Here is a tiny trained network, its code and every weight. The questions are about switching its units off for an input and a class, where a switched-off unit gives its printed mean instead of its output.

import numpy as np


def w(rows, s, z=0):
    codes = np.array(rows[::2]) - 128.0
    scale = np.full(codes.shape[1], s)
    scale[-1] = z or s
    return codes * scale


def norm(h):
    return h / np.sqrt((h * h).mean(-1, keepdims=True) + 1e-5)


def f(y):
    return y / 2 * (1 + np.tanh(0.7978845608 * (y + 0.044715 * y**3)))


def log_softmax(a):
    a = a - a.max(-1, keepdims=True)
    return a - np.log(np.exp(a).sum(-1, keepdims=True))


def net(x, mask):
    res = np.array(x, float).reshape(1, 4) / 4 @ E
    u = 0
    for l in range(4):
        y = f(norm(res) @ A[l][:, :-1].T + A[l][:, -1])
        res = res + np.where(mask[u : u + 7], y, B[l][:, -1]) @ B[l][:, :-1]
        u += 7
    return log_softmax(norm(res)[-1] @ U[:, :-1].T + U[:, -1])


A, B = {}, {}
E = w([
[81,206,132,131],'x0',
[253,208,155,201],'x1',
[85,12,247,214],'x2',
[134,104,170,42],'x3',
],0.0078)
A[0] = w([
[151,92,154,52,44],'0.n0',
[182,152,146,153,74],'0.n1',
[70,130,118,111,59],'0.n2',
[95,146,176,196,216],'0.n3',
[157,106,56,187,110],'0.n4',
[148,169,122,128,117],'0.n5',
[162,136,189,11,3],'0.n6',
],0.012,0.0042)
B[0] = w([
[78,120,182,106,159],'0.n0',
[170,50,106,134,169],'0.n1',
[42,93,114,139,146],'0.n2',
[192,254,213,158,252],'0.n3',
[115,103,159,138,176],'0.n4',
[181,132,140,114,165],'0.n5',
[115,203,225,73,181],'0.n6',
],0.0089,0.004)
A[1] = w([
[102,183,216,156,250],'1.n0',
[115,145,167,146,75],'1.n1',
[187,161,161,165,75],'1.n2',
[124,1,126,163,97],'1.n3',
[84,164,131,77,226],'1.n4',
[102,78,150,141,88],'1.n5',
[157,185,155,117,74],'1.n6',
],0.012,0.0017)
B[1] = w([
[95,157,174,89,255],'1.n0',
[101,137,70,143,151],'1.n1',
[136,106,82,208,217],'1.n2',
[159,206,117,171,193],'1.n3',
[91,62,118,2,191],'1.n4',
[67,210,76,155,156],'1.n5',
[52,153,167,146,188],'1.n6',
],0.0078,0.0059)
A[2] = w([
[175,101,97,118,93],'2.n0',
[152,91,252,178,72],'2.n1',
[119,144,151,198,3],'2.n2',
[150,198,130,195,218],'2.n3',
[169,166,139,85,130],'2.n4',
[110,92,173,235,90],'2.n5',
[172,243,183,106,163],'2.n6',
],0.012,0.0026)
B[2] = w([
[188,118,153,107,130],'2.n0',
[159,254,64,117,225],'2.n1',
[168,198,186,44,168],'2.n2',
[117,224,102,179,246],'2.n3',
[120,162,209,86,161],'2.n4',
[175,196,103,105,210],'2.n5',
[58,90,193,142,255],'2.n6',
],0.0091,0.007)
A[3] = w([
[77,91,86,75,158],'3.n0',
[83,77,176,146,159],'3.n1',
[71,139,142,95,120],'3.n2',
[1,39,94,182,252],'3.n3',
[120,163,180,173,160],'3.n4',
[141,123,51,156,112],'3.n5',
[174,119,199,201,21],'3.n6',
],0.012,0.0032)
B[3] = w([
[130,109,71,140,214],'3.n0',
[84,175,21,126,149],'3.n1',
[207,85,132,192,209],'3.n2',
[59,189,97,255,223],'3.n3',
[97,199,131,191,254],'3.n4',
[166,74,204,103,144],'3.n5',
[97,123,44,64,157],'3.n6',
],0.0096,0.0051)
U = w([
[117,92,56,43,144],'0',
[97,110,157,172,40],'1',
[147,87,180,142,37],'2',
[20,93,36,186,131],'3',
[74,86,253,68,155],'4',
[118,230,146,183,213],'5',
[204,127,115,155,150],'6',
[140,77,158,141,2],'7',
],0.018,0.0095)

Each question gives the input, the list of numbers given to net, and the class t.
The units are the neurons (one row each of A and B). Each row of codes is followed by its name. A weight is (code - 128) times the scale printed after its matrix; where a second scale follows, it is the last column's (A, B and U).
mask holds one flag per neuron, layer by layer. A switched-off neuron (its flag False) gives its mean, the last column of its row in B, instead of its output. The means were averaged over made-up inputs and are rounded, as every weight is.
A unit's drop is (log p(t) with every unit on - log p(t) with that unit switched off) / (log p(t) with every unit on - log p(t) with every unit switched off).
most important unit: the unit with the biggest drop
top k neurons: the k neurons with the biggest drops, biggest first
k most important neurons of layer l: the k neurons of layer l with the biggest drops, biggest first
drop when u is switched off: that unit's drop, to one decimal
input [1,-7,-3,5], class 3: 2 most important neurons of layer 0 : 0.n3, 0.n2
input [7,-3,-3,-5], class 3: most important unit : 1.n4
input [8,-4,-4,2], class 0: top 4 neurons : 1.n4, 2.n6, 1.n2, 3.n4
input [8,-5,-6,0], class 0: top 2 neurons : 2.n6, 1.n4
input [2,-1,-7,-6], class 0: 2 most important neurons of layer 1 : 1.n3, 1.n0
input [4,-2,-5,3], class 0: top 2 neurons : 0.n3, 1.n4
input [-8,-4,4,5], class 5: top 3 neurons : 1.n3, 1.n4, 2.n1
input [-6,5,-1,2], class 6: top 2 neurons : 0.n3, 0.n1
input [2,-1,-3,1], class 0: top 2 neurons : 0.n3, 1.n4
input [-4,-6,2,8], class 3: top 2 neurons : 0.n3, 3.n3
input [-5,1,-7,0], class 6: top 2 neurons : 0.n3, 1.n0
input [4,-5,-6,-5], class 3: 3 most important neurons of layer 2 : 2.n1, 2.n5, 2.n2
input [8,-5,-4,1], class 0: top 3 neurons : 1.n4, 2.n6, 1.n2
input [-4,-3,-6,-5], class 0: most important unit : 2.n6
input [2,-6,-6,3], class 0: drop when 1.n4 is switched off : 0.1
input [-8,3,-6,-3], class 6: drop when 0.n3 is switched off : 0.1
input [0,-8,8,0], class 5: drop when 2.n5 is switched off : 0.1
